Here is a tiny trained network, its code and every weight. The questions are about switching its units off for an input and a class, where a switched-off unit gives its printed mean instead of its output.

import numpy as np


def w(rows, s, z=0):
    codes = np.array(rows[::2]) - 128.0
    scale = np.full(codes.shape[1], s)
    scale[-1] = z or s
    return codes * scale


def f(y):
    return y / 2 * (1 + np.tanh(0.7978845608 * (y + 0.044715 * y**3)))


def log_softmax(a):
    a = a - a.max(-1, keepdims=True)
    return a - np.log(np.exp(a).sum(-1, keepdims=True))


def net(x, mask):
    res = np.array(x, float).reshape(1, 5) / 4 @ E
    y = f(res @ A[0][:, :-1].T + A[0][:, -1])
    res = res + np.where(mask, y, B[0][:, -1]) @ B[0][:, :-1]
    return log_softmax(res[-1] @ U[:, :-1].T + U[:, -1])


A, B = {}, {}
E = w([
[41,36,123,61],'x0',
[129,84,254,184],'x1',
[32,107,65,238],'x2',
[131,130,134,128],'x3',
[214,28,74,145],'x4',
],0.008)
A[0] = w([
[124,175,208,163,115],'N1',
[251,254,107,206,162],'N2',
[63,105,57,243,75],'N3',
[130,104,240,176,165],'N4',
[239,24,71,147,3],'N5',
[162,142,162,67,64],'N6',
[71,214,72,57,102],'N7',
[37,234,196,82,74],'N8',
[205,109,144,72,40],'N9',
[88,87,112,34,190],'N10',
[76,194,184,123,107],'N11',
[69,198,156,104,71],'N12',
[205,167,141,63,102],'N13',
[156,160,189,12,122],'N14',
[97,114,110,171,77],'N15',
[181,64,103,149,55],'N16',
[186,146,210,67,169],'N17',
[165,112,147,58,127],'N18',
[192,187,132,175,126],'N19',
[127,76,242,186,63],'N20',
[67,46,188,95,176],'N21',
[82,119,91,200,73],'N22',
[151,165,14,97,42],'N23',
],0.0091,0.0046)
B[0] = w([
[156,115,87,131,167],'N1',
[102,59,71,175,255],'N2',
[116,200,214,124,220],'N3',
[154,165,2,71,217],'N4',
[197,71,196,127,211],'N5',
[125,182,175,165,152],'N6',
[197,113,86,79,200],'N7',
[177,10,194,81,205],'N8',
[115,168,185,146,166],'N9',
[76,90,69,190,216],'N10',
[166,65,150,90,169],'N11',
[162,55,192,122,162],'N12',
[103,181,134,138,188],'N13',
[79,186,166,170,205],'N14',
[113,198,184,124,144],'N15',
[215,53,238,81,161],'N16',
[99,153,128,145,205],'N17',
[82,183,158,185,172],'N18',
[81,57,97,182,177],'N19',
[162,236,67,93,203],'N20',
[124,98,57,157,225],'N21',
[129,246,187,144,171],'N22',
[156,201,101,79,186],'N23',
],0.0087,0.0078)
U = w([
[222,51,217,93,119],'0',
[48,237,199,208,78],'1',
[108,126,67,155,254],'2',
[187,192,2,64,77],'3',
[34,55,45,227,93],'4',
],0.0077,0.0084)

Each question gives the input, the list of numbers given to net, and the class t.
The units are the neurons (one row each of A and B). Each row of codes is followed by its name. A weight is (code - 128) times the scale printed after its matrix; where a second scale follows, it is the last column's (A, B and U).
mask holds one flag per neuron, in row order. A switched-off neuron (its flag False) gives its mean, the last column of its row in B, instead of its output. The means were averaged over made-up inputs and are rounded, as every weight is.
A unit's drop is (log p(t) with every unit on - log p(t) with that unit switched off) / (log p(t) with every unit on - log p(t) with every unit switched off).
The circuit of an input: a set's keep is (log p(t) with only the set's units on - log p(t) with every unit switched off) / (log p(t) with every unit on - log p(t) with every unit switched off). Starting from the 12 units with the biggest drops (on a tie, the unit counted first), units are removed one at a time, each time the one whose removal leaves the highest keep (on an exact tie, the one counted first), for as long as the keep stays at least 0.8.
circuit, biggest first: the units of the circuit, biggest drop first
unit that matters most: the unit with the biggest drop
k most important neurons: the k neurons with the biggest drops, biggest first
drop of u: that unit's drop, to one decimal
input [0,7,5,2,-2], class 3: circuit, biggest first : (N4; N20)
input [7,8,4,-6,4], class 3: unit that matters most : N20
input [-3,-2,0,0,5], class 0: circuit, biggest first : (N5; N4)
input [-3,5,-3,1,-6], class 0: 4 most important neurons : (N8; N11; N12; N10)
input [4,-5,-7,-1,8], class 0: 2 most important neurons : (N5; N16)
input [8,4,-4,-1,-6], class 4: circuit, biggest first : (N10; N21)
input [-7,8,8,5,6], class 1: 3 most important neurons : (N3; N22; N15)
input [5,-6,7,0,1], class 1: circuit, biggest first : (N3; N22)
input [5,-7,-7,1,2], class 1: circuit, biggest first : (N14; N18; N9)
input [3,-7,-6,6,7], class 0: 3 most important neurons : (N5; N16; N4)
input [-8,-4,-7,1,-5], class 4: 3 most important neurons : (N2; N19; N3)
input [-2,4,4,-1,-4], class 0: circuit, biggest first : (N8; N11)
input [5,-7,4,-6,-1], class 3: circuit, biggest first : (N7; N23)
input [-7,6,2,-3,-5], class 4: circuit, biggest first : (N2)
input [-7,-2,-2,6,3], class 4: circuit, biggest first : (N2; N19)
input [-7,-2,-4,-1,6], class 4: 3 most important neurons : (N2; N19; N8)
input [0,5,-1,-1,4], class 3: 3 most important neurons : (N4; N20; N8)
input [0,-8,7,3,8], class 0: circuit, biggest first : (N5; N16)
input [7,6,-3,-6,-2], class 4: 2 most important neurons : (N21; N10)
input [-6,8,4,-8,-7], class 2: circuit, biggest first : (N4)
input [-6,7,8,-1,2], class 1: 2 most important neurons : (N3; N22)
input [-5,1,4,-1,-2], class 4: 2 most important neurons : (N2; N19)
input [-1,5,5,3,5], class 0: 2 most important neurons : (N16; N10)
input [2,-6,7,3,4], class 1: drop of N3 : 0.3
input [4,4,-2,-1,3], class 3: drop of N4 : 0.3
input [6,0,-4,-1,4], class 4: drop of N21 : 0.1
input [5,3,-8,-3,-5], class 1: drop of N19 : 0.0
